grid =
array([[128, 136, 111, 117, 124, 133, 142, 149, 112, 107],
       [120, 113, 138, 118, 118, 126, 121, 120, 130, 142],
       [123, 121, 128, 113, 119, 123, 126, 130, 126, 140],
       [134, 115, 133, 140, 140, 137, 134, 118, 131, 129]])
Counting starts at 0.
The entry at row 0, column 2: 111
The smallest entry -> 107
Which number is the largest entry?
Answer: 149
Which number is the bottom-left entry?
Answer: 134
Which number is the entry in row 2 and column 1?
Answer: 121
The top-left entry -> 128
The entry just left of the smallest entry is 112
The entry just right of 111 -> 117
Which number is the entry in row 1 and column 2?
Answer: 138
Which number is the bottom entry of the column that holds the smallest entry?
Answer: 129
Which number is the entry directly above 137?
Answer: 123
Which number is the entry directly below 124?
Answer: 118
The entry just left of the largest entry is 142
The entry at row 0, column 1 -> 136
The entry in row 1 and column 1 -> 113
Which number is the entry at row 2, column 0?
Answer: 123
Which number is the entry directly below the smallest entry?
Answer: 142
Which number is the entry directly below the largest entry?
Answer: 120
The entry directly below 119 is 140

X = [147 131 128 128 121 126 128 127 119 128 151 134 125 129 141 122]
Read off the third smallest entry.
Answer: 122
The third entry from the left is 128
The 2nd largest entry is 147
Read off the third entry from the right.
Answer: 129
Read off the fourth entry from the end.
Answer: 125
